Here is a tiny trained network, its code and every weight. The questions are about switching its units off for an input and a class, where a switched-off unit gives its printed mean instead of its output.

import numpy as np


def w(rows, s, z=0):
    codes = np.array(rows[::2]) - 128.0
    scale = np.full(codes.shape[1], s)
    scale[-1] = z or s
    return codes * scale


def norm(h):
    return h / np.sqrt((h * h).mean(-1, keepdims=True) + 1e-5)


def f(y):
    return np.maximum(y, 0)


def log_softmax(a):
    a = a - a.max(-1, keepdims=True)
    return a - np.log(np.exp(a).sum(-1, keepdims=True))


def net(x, mask):
    res = np.array(x, float).reshape(1, 8) / 4 @ E
    u = 0
    for l in range(2):
        y = f(norm(res) @ A[l][:, :-1].T + A[l][:, -1])
        res = res + np.where(mask[u : u + 13], y, B[l][:, -1]) @ B[l][:, :-1]
        u += 13
    return log_softmax(norm(res)[-1] @ U[:, :-1].T + U[:, -1])


A, B = {}, {}
E = w([
[126,139,127,144,148],'x0',
[236,21,241,51,138],'x1',
[73,224,166,6,165],'x2',
[31,1,130,66,182],'x3',
[123,150,122,157,167],'x4',
[123,141,125,144,152],'x5',
[128,143,124,146,150],'x6',
[131,115,129,111,106],'x7',
],0.0049)
A[0] = w([
[246,168,244,132,130,29],'0.n0',
[67,223,145,212,121,53],'0.n1',
[173,70,167,193,208,90],'0.n2',
[170,81,142,115,94,167],'0.n3',
[106,66,170,63,182,38],'0.n4',
[115,196,194,112,254,254],'0.n5',
[177,89,184,174,76,61],'0.n6',
[33,187,236,111,135,147],'0.n7',
[70,164,190,78,136,128],'0.n8',
[54,160,125,111,118,15],'0.n9',
[154,158,136,154,209,115],'0.n10',
[199,217,128,162,40,106],'0.n11',
[37,100,40,200,148,237],'0.n12',
],0.006,0.0028)
B[0] = w([
[61,135,202,152,28,196],'0.n0',
[188,142,112,135,112,190],'0.n1',
[197,76,107,136,113,171],'0.n2',
[87,79,137,171,201,182],'0.n3',
[168,110,136,143,193,180],'0.n4',
[118,121,133,40,56,228],'0.n5',
[182,169,121,207,141,167],'0.n6',
[216,104,148,85,156,194],'0.n7',
[189,141,159,51,144,185],'0.n8',
[67,162,81,129,255,149],'0.n9',
[126,22,148,164,135,151],'0.n10',
[168,99,71,117,165,214],'0.n11',
[64,61,144,85,58,253],'0.n12',
],0.0058,0.0052)
A[1] = w([
[119,174,92,57,113,125],'1.n0',
[126,144,178,2,138,209],'1.n1',
[65,223,146,101,78,115],'1.n2',
[160,110,208,142,137,169],'1.n3',
[133,209,172,93,153,157],'1.n4',
[97,173,86,49,147,10],'1.n5',
[8,114,186,186,129,1],'1.n6',
[125,81,128,121,240,99],'1.n7',
[132,25,143,82,83,119],'1.n8',
[201,218,131,69,63,88],'1.n9',
[220,119,111,145,77,222],'1.n10',
[111,213,197,91,92,169],'1.n11',
[141,126,125,217,70,203],'1.n12',
],0.0091,0.0022)
B[1] = w([
[237,174,29,195,175,180],'1.n0',
[63,183,135,95,79,254],'1.n1',
[161,75,195,136,213,170],'1.n2',
[187,139,212,111,131,188],'1.n3',
[96,27,127,212,70,173],'1.n4',
[187,133,91,96,169,171],'1.n5',
[77,64,195,131,60,151],'1.n6',
[193,111,87,120,137,169],'1.n7',
[121,159,80,215,164,227],'1.n8',
[114,97,139,240,157,198],'1.n9',
[66,161,136,72,164,217],'1.n10',
[28,100,140,229,178,184],'1.n11',
[164,209,109,1,38,213],'1.n12',
],0.0061,0.0077)
U = w([
[134,203,44,111,62,200],'0',
[41,58,86,149,89,219],'1',
[122,186,81,203,218,203],'2',
[50,146,51,56,223,3],'3',
[230,156,181,104,73,61],'4',
[197,31,118,139,194,111],'5',
[53,156,228,162,142,195],'6',
[134,110,188,7,195,5],'7',
],0.018,0.0017)

Each question gives the input, the list of numbers given to net, and the class t.
The units are the neurons (one row each of A and B). Each row of codes is followed by its name. A weight is (code - 128) times the scale printed after its matrix; where a second scale follows, it is the last column's (A, B and U).
mask holds one flag per neuron, layer by layer. A switched-off neuron (its flag False) gives its mean, the last column of its row in B, instead of its output. The means were averaged over made-up inputs and are rounded, as every weight is.
A unit's drop is (log p(t) with every unit on - log p(t) with that unit switched off) / (log p(t) with every unit on - log p(t) with every unit switched off).
The circuit of an input: a set's keep is (log p(t) with only the set's units on - log p(t) with every unit switched off) / (log p(t) with every unit on - log p(t) with every unit switched off). Starting from the 12 units with the biggest drops (on a tie, the unit counted first), units are removed one at a time, each time the one whose removal leaves the highest keep (on an exact tie, the one counted first), for as long as the keep stays at least 0.8.
units of the circuit, in order: the units of the circuit, biggest drop first
most important unit: the unit with the biggest drop
top k neurons: the k neurons with the biggest drops, biggest first
k most important neurons of layer l: the k neurons of layer l with the biggest drops, biggest first
drop when u is switched off: that unit's drop, to one decimal
input [4,2,-7,0,6,7,5,-5], class 4: top 4 neurons -> [1.n12 1.n11 0.n11 1.n9]
input [-6,-6,1,1,8,0,4,-8], class 3: most important unit -> 0.n12
input [-3,5,1,0,4,-4,6,0], class 6: units of the circuit, in order -> [0.n0 1.n8]
input [0,-5,1,-3,-6,-7,3,8], class 2: units of the circuit, in order -> [1.n9 1.n2]
input [-7,4,0,5,1,-3,-3,8], class 5: units of the circuit, in order -> [1.n8 0.n12]
input [7,8,-6,-1,6,-1,0,-2], class 4: top 2 neurons -> [0.n0 1.n12]
input [2,-8,0,4,4,-7,7,5], class 1: 3 most important neurons of layer 0 -> [0.n12 0.n11 0.n8]
input [3,0,1,3,-5,6,0,4], class 3: 4 most important neurons of layer 1 -> [1.n8 1.n1 1.n12 1.n2]
input [-2,-3,6,-1,-4,-5,0,2], class 2: top 2 neurons -> [1.n0 1.n9]
input [1,0,3,-1,3,7,-2,8], class 2: 3 most important neurons of layer 1 -> [1.n0 1.n9 1.n12]
input [5,-7,-5,3,3,-6,6,-6], class 1: top 2 neurons -> [0.n12 1.n6]
input [2,2,8,0,5,1,8,-7], class 6: 4 most important neurons of layer 1 -> [1.n11 1.n1 1.n9 1.n4]
input [0,1,-5,-2,8,-8,7,-2], class 4: 2 most important neurons of layer 1 -> [1.n12 1.n1]
input [-6,1,7,-5,0,-3,1,-3], class 6: units of the circuit, in order -> [1.n11]
input [-3,2,-2,7,-1,2,-1,5], class 5: 3 most important neurons of layer 0 -> [0.n4 0.n0 0.n5]
input [-7,0,4,-5,1,-1,2,-5], class 2: top 2 neurons -> [1.n0 0.n11]
input [-2,1,-1,5,3,-7,8,1], class 5: 3 most important neurons of layer 0 -> [0.n4 0.n0 0.n2]
input [-6,2,3,-7,2,-6,-4,-1], class 6: drop when 0.n0 is switched off -> 0.2
input [7,-2,-8,-1,8,-5,4,-6], class 0: drop when 1.n12 is switched off -> 0.6
input [8,7,3,-8,-3,-5,-8,-7], class 6: drop when 1.n11 is switched off -> 0.1
